Small tables with named rows and columns. After each table, cells are looked up by row and column.

Table runek
	gezipe	sotan
nam	495	738
tufi	689	437
vifil	98	243
sov	548	192
ruk	592	273
bikif	466	190
puv	407	756
zagim	594	276

zagim, sotan => 276
nam, sotan => 738
tufi, gezipe => 689
zagim, gezipe => 594
bikif, gezipe => 466
ruk, gezipe => 592
nam, gezipe => 495
sov, gezipe => 548
ruk, sotan => 273
Which row has the largest sotan? puv

teban
|  | koso | nabezin | pip | zep | zumi | gukagi |
|---|---|---|---|---|---|---|
| gevakaz | -48.7 | -32.0 | -20.4 | -11.7 | -21.9 | 66.7 |
| mopab | -21.1 | -18.2 | 34.0 | 42.9 | 32.3 | 63.1 |
| bobupa | 71.8 | 60.0 | 18.2 | 4.8 | 20.8 | -13.3 |
| riran | 41.1 | 27.4 | 69.7 | 66.4 | 64.5 | 16.5 |
| pedisor | 8.8 | -1.0 | 80.7 | 83.6 | 70.1 | 50.2 |
| bulad | 54.3 | 54.8 | -15.1 | -21.8 | -9.1 | -15.0 |
| luv | 99.6 | 81.2 | 52.8 | 34.8 | 58.1 | -27.0 |
| fitobo | -53.1 | -38.1 | 0.4 | 18.2 | -6.4 | 77.7 |
| kos | -14.0 | -11.7 | 44.4 | 51.9 | 41.4 | 58.6 |
| sed | 82.7 | 64.4 | 37.1 | 20.9 | 37.5 | -21.5 |
| toduf | 90.3 | 69.1 | 45.5 | 26.3 | 46.0 | -25.9 |
| nekat | -5.7 | -8.3 | 57.4 | 59.8 | 51.1 | 52.6 |
| paremi | 82.4 | 67.9 | 52.6 | 42.4 | 57.3 | -19.1 |
| fuvu | 90.5 | 68.8 | 41.9 | 25.0 | 44.1 | -24.9 |

What is the zep of pedisor in teban?
83.6
What is the zumi of nekat in teban?
51.1
What is the pip of sed in teban?
37.1
What is the gukagi of luv in teban?
-27.0
What is the pip of luv in teban?
52.8
What is the koso of toduf in teban?
90.3
What is the koso of riran in teban?
41.1
What is the zep of bobupa in teban?
4.8
What is the zep of bulad in teban?
-21.8
What is the koso of bobupa in teban?
71.8
What is the koso of fuvu in teban?
90.5
What is the zep of kos in teban?
51.9
Which row has the largest nabezin? luv

